Below is a small trained network, with its code and all its weights. Each question gives an input and a target symbol and asks what happens when units are switched off, that is, made to give their printed mean instead of their output.

import numpy as np


def w(rows, s, z=0):
    codes = np.array(rows[::2]) - 128.0
    scale = np.full(codes.shape[1], s)
    scale[-1] = z or s
    return codes * scale


def norm(h):
    return h / np.sqrt((h * h).mean(-1, keepdims=True) + 1e-5)


def f(y):
    return np.maximum(y, 0)


def softmax(a):
    e = np.exp(a - a.max(-1, keepdims=True))
    return e / e.sum(-1, keepdims=True)


def log_softmax(a):
    a = a - a.max(-1, keepdims=True)
    return a - np.log(np.exp(a).sum(-1, keepdims=True))


def net(x, mask):
    ids = ['ΛΣΨαθπω'.index(c) for c in x.split()]
    T = len(ids)
    res = E[ids] + P[:T]
    u = 0
    for l in range(2):
        r = norm(res)
        for j in range(2):
            rows = slice(3 * j, 3 * j + 3)
            q, k, v = (r @ M[l][rows].T for M in (Q, K, V))
            z = softmax(np.where(np.tri(T) > 0, q @ k.T / 3**0.5, -1e9)) @ v
            o = O[l][rows]
            res = res + np.where(mask[u + j], z, o[:, -1]) @ o[:, :-1]
        u += 2
        y = f(norm(res) @ A[l][:, :-1].T + A[l][:, -1])
        res = res + np.where(mask[u : u + 4], y, B[l][:, -1]) @ B[l][:, :-1]
        u += 4
    return log_softmax(norm(res)[-1] @ U[:, :-1].T + U[:, -1])


Q, K, V, O, A, B = {}, {}, {}, {}, {}, {}
E = w([
[104,136,128,70,76,59,67,156,2],'Λ',
[148,191,97,115,90,65,116,112,105],'Σ',
[79,140,95,92,146,198,177,133,136],'Ψ',
[165,126,98,184,169,99,100,171,165],'α',
[106,74,186,166,155,194,86,189,95],'θ',
[149,149,179,123,206,141,181,127,150],'π',
[190,156,152,155,73,151,108,83,90],'ω',
],0.017)
P = w([
[91,151,133,170,116,149,126,114,113],'0',
[124,145,154,125,175,163,24,38,169],'1',
[140,115,162,92,67,126,128,212,162],'2',
[89,148,172,186,90,145,176,89,156],'3',
[147,161,78,189,187,126,156,167,34],'4',
[85,118,164,173,94,132,174,78,153],'5',
[171,173,114,109,111,132,102,252,146],'6',
[86,102,157,160,102,130,154,61,169],'7',
[184,110,114,44,182,150,35,162,155],'8',
[82,79,154,144,105,123,139,46,177],'9',
[104,113,46,110,233,168,91,73,73],'10',
],0.015)
Q[0] = w([
[94,113,89,154,181,122,126,32,111],'0.h1',
[99,147,170,124,35,96,186,146,235],'0.h1',
[84,139,172,143,76,115,192,47,135],'0.h1',
[175,137,125,25,142,163,115,216,123],'0.h2',
[143,183,177,106,116,127,101,199,125],'0.h2',
[135,122,115,128,251,148,65,73,28],'0.h2',
],0.013)
K[0] = w([
[149,87,144,31,141,140,29,91,213],'0.h1',
[96,97,104,224,134,96,184,57,103],'0.h1',
[58,67,151,119,103,103,135,54,155],'0.h1',
[136,227,77,144,165,171,118,201,74],'0.h2',
[193,173,143,174,107,120,192,198,45],'0.h2',
[210,113,160,5,114,153,56,207,172],'0.h2',
],0.012)
V[0] = w([
[99,179,210,49,212,69,213,111,117],'0.h1',
[171,92,174,157,113,230,178,92,98],'0.h1',
[206,185,69,63,120,114,118,25,151],'0.h1',
[187,185,103,237,164,105,132,83,218],'0.h2',
[104,154,108,91,56,103,144,120,130],'0.h2',
[37,152,6,101,133,181,167,143,207],'0.h2',
],0.011)
O[0] = w([
[181,145,211,11,152,76,154,123,160,31],'0.h1',
[164,103,39,89,123,219,72,120,210,140],'0.h1',
[169,113,145,92,87,154,173,224,146,86],'0.h1',
[155,131,125,222,167,106,205,118,69,252],'0.h2',
[143,98,113,94,97,140,151,244,118,89],'0.h2',
[102,251,116,120,159,171,189,131,164,35],'0.h2',
],0.012,0.0046)
A[0] = w([
[130,138,99,82,107,50,18,193,63,253],'0.n1',
[128,101,140,121,2,122,201,20,96,106],'0.n2',
[213,158,96,104,139,219,94,136,48,236],'0.n3',
[199,113,136,112,180,214,140,199,32,202],'0.n4',
],0.0081,0.0016)
B[0] = w([
[161,159,132,115,147,187,125,100,137,254],'0.n1',
[168,104,113,71,126,168,94,205,132,170],'0.n2',
[61,112,5,142,166,77,148,137,191,186],'0.n3',
[142,127,103,110,114,61,153,192,128,197],'0.n4',
],0.017,0.0069)
Q[1] = w([
[182,126,166,116,148,233,95,205,134],'1.h1',
[147,177,108,127,82,196,126,77,109],'1.h1',
[110,242,63,124,212,122,134,153,48],'1.h1',
[140,145,186,145,137,242,109,165,152],'1.h2',
[104,107,163,92,129,171,97,149,142],'1.h2',
[95,142,111,173,168,2,80,132,175],'1.h2',
],0.0098)
K[1] = w([
[44,177,176,80,70,142,142,100,60],'1.h1',
[56,85,164,126,156,137,117,149,129],'1.h1',
[125,170,126,134,196,117,79,187,148],'1.h1',
[124,170,112,2,92,94,143,105,30],'1.h2',
[113,142,110,123,84,143,62,101,111],'1.h2',
[126,158,163,173,163,63,108,151,186],'1.h2',
],0.0094)
V[1] = w([
[148,107,167,124,188,94,113,197,172],'1.h1',
[119,85,187,124,133,172,225,125,97],'1.h1',
[157,104,49,133,208,115,36,205,105],'1.h1',
[179,128,148,176,99,118,102,100,205],'1.h2',
[254,228,87,100,140,106,62,110,98],'1.h2',
[132,175,177,116,209,122,123,161,87],'1.h2',
],0.0085)
O[1] = w([
[59,190,97,219,145,58,122,43,151,125],'1.h1',
[80,78,130,36,89,76,45,134,159,61],'1.h1',
[114,130,186,170,80,157,130,97,58,253],'1.h1',
[98,99,107,148,145,78,124,182,139,136],'1.h2',
[69,55,93,111,50,178,179,131,2,196],'1.h2',
[137,143,102,188,115,209,132,102,105,133],'1.h2',
],0.0077,0.0055)
A[1] = w([
[77,45,146,169,109,221,150,29,164,47],'1.n1',
[97,45,199,130,99,116,250,218,110,169],'1.n2',
[124,149,128,2,154,218,60,174,91,128],'1.n3',
[242,118,212,78,137,76,187,8,198,3],'1.n4',
],0.0083,0.0044)
B[1] = w([
[127,225,114,88,117,58,29,144,122,196],'1.n1',
[95,174,171,141,96,112,47,90,170,224],'1.n2',
[167,96,179,138,145,162,161,130,136,254],'1.n3',
[171,76,106,64,159,8,134,92,149,187],'1.n4',
],0.017,0.0058)
U = w([
[164,85,200,130,114,209,125,116,94,169],'Λ',
[155,201,156,138,103,85,127,227,111,79],'Σ',
[136,211,107,112,170,185,158,149,153,227],'Ψ',
[125,146,138,210,153,136,181,93,52,189],'α',
[95,161,138,144,138,146,11,70,151,4],'θ',
[192,126,130,99,178,74,138,94,134,131],'π',
[170,93,39,147,129,142,111,199,125,60],'ω',
],0.011,0.0026)

Each question gives the input, a string of symbols that net reads in full, and the target symbol t.
The units are the heads (3 rows each of Q, K, V and O) and the neurons (one row each of A and B). Each row of codes is followed by its name. A weight is (code - 128) times the scale printed after its matrix; where a second scale follows, it is the last column's (O, A, B and U).
mask holds one flag per unit, layer by layer, with each layer's heads first. A switched-off unit (its flag False) gives its mean, the last column of its rows in O or B, instead of its output. The means were averaged over made-up inputs and are rounded, as every weight is.
A unit's drop is (log p(t) with every unit on - log p(t) with that unit switched off) / (log p(t) with every unit on - log p(t) with every unit switched off).
The circuit of an input: a set's keep is (log p(t) with only the set's units on - log p(t) with every unit switched off) / (log p(t) with every unit on - log p(t) with every unit switched off). Starting from all 12 units, units are removed one at a time, each time the one whose removal leaves the highest keep (on an exact tie, the one counted first), for as long as the keep stays at least 0.8.
units of the circuit, in order: the units of the circuit, biggest drop first
which heads matter: for each layer, one digit per head in row order, 1 if its drop is at least 0.15 and else 0, layers parted by /
drop of u: that unit's drop, to one decimal
input θ Λ Λ Ψ ω, target Λ: which heads matter => 11 / 00
input Ψ θ α θ α ω ω ω Ψ α θ, target Ψ: units of the circuit, in order => 0.h2
input θ π α, target θ: which heads matter => 00 / 00
input α Λ ω Ψ Λ Λ Ψ Σ α Σ Ψ, target α: which heads matter => 10 / 00
input α θ Σ α θ, target Σ: units of the circuit, in order => 0.h1, 0.h2
input ω Ψ θ α ω θ π, target ω: which heads matter => 10 / 00
input ω α Λ Σ Ψ, target Λ: which heads matter => 01 / 00
input Σ α π α α, target π: which heads matter => 10 / 00
input α Σ ω Σ Λ Ψ ω, target Λ: which heads matter => 11 / 00
input Σ α Ψ θ θ α Λ Σ α, target Λ: which heads matter => 01 / 00
input ω α ω Λ α α α α, target α: which heads matter => 01 / 00
input θ ω Λ π α Σ Λ α ω Λ α, target ω: which heads matter => 10 / 00
input α Λ Λ θ α ω ω Λ Λ π, target π: units of the circuit, in order => 0.h1, 1.n4
input α ω Λ α Λ Λ Λ θ, target θ: units of the circuit, in order => 1.n1
input α Ψ α Σ, target Σ: which heads matter => 01 / 00
input θ α π θ α Λ ω, target α: which heads matter => 00 / 00
input π Λ θ α Σ, target θ: which heads matter => 11 / 00
input θ α α Ψ α π α θ, target θ: drop of 0.h2 => 0.0
input θ α π θ π θ Σ Λ Ψ, target Σ: drop of 0.h1 => 0.5
input α π Λ, target α: drop of 0.h2 => 0.1
input ω θ π α Σ α α, target Σ: units of the circuit, in order => 0.h1
input Λ θ Σ Λ θ α Ψ π π, target Ψ: drop of 1.n2 => 0.0
